[[105  47  82  46 102 161 105 142 111 105  87  48 157]
 [ 50 104 158  95  50  77  49  67  50 161  50 110  73]
 [107 164 174 159 109  88 106  97 103 165 115 168  89]
 [152 164 128 166 153 119 151 129 149 118 159 162 122]
 [153 159 124 162 155 123 153 132 151 114 160 157 126]]
Read off the second entry, reading row by row.
Answer: 47
The largest entry in the first column -> 153
Read off the entry just right of 49.
Answer: 67
Read off the entry directly below the smallest entry.
Answer: 95
The 5th entry in reading order: 102
The top-right entry: 157
The entry just left of the centre entry: 88
Read off the third entry from the end, reading row by row.
Answer: 160
Read off the entry directly above 106.
Answer: 49
Read off the 1st entry in reading order.
Answer: 105
The smallest entry in the last column -> 73
Read off the smallest entry in the first column.
Answer: 50
Read off the largest entry in the first row.
Answer: 161
The fourth entry from the end, reading row by row -> 114
Read off the third largest entry.
Answer: 166
The entry just right of the centre entry: 97
The last entry, reading row by row: 126
Read off the 5th entry from the end, reading row by row.
Answer: 151
The largest entry in the last row: 162
The maximum: 174
The entry directly above 155 -> 153
Read off the second largest entry.
Answer: 168
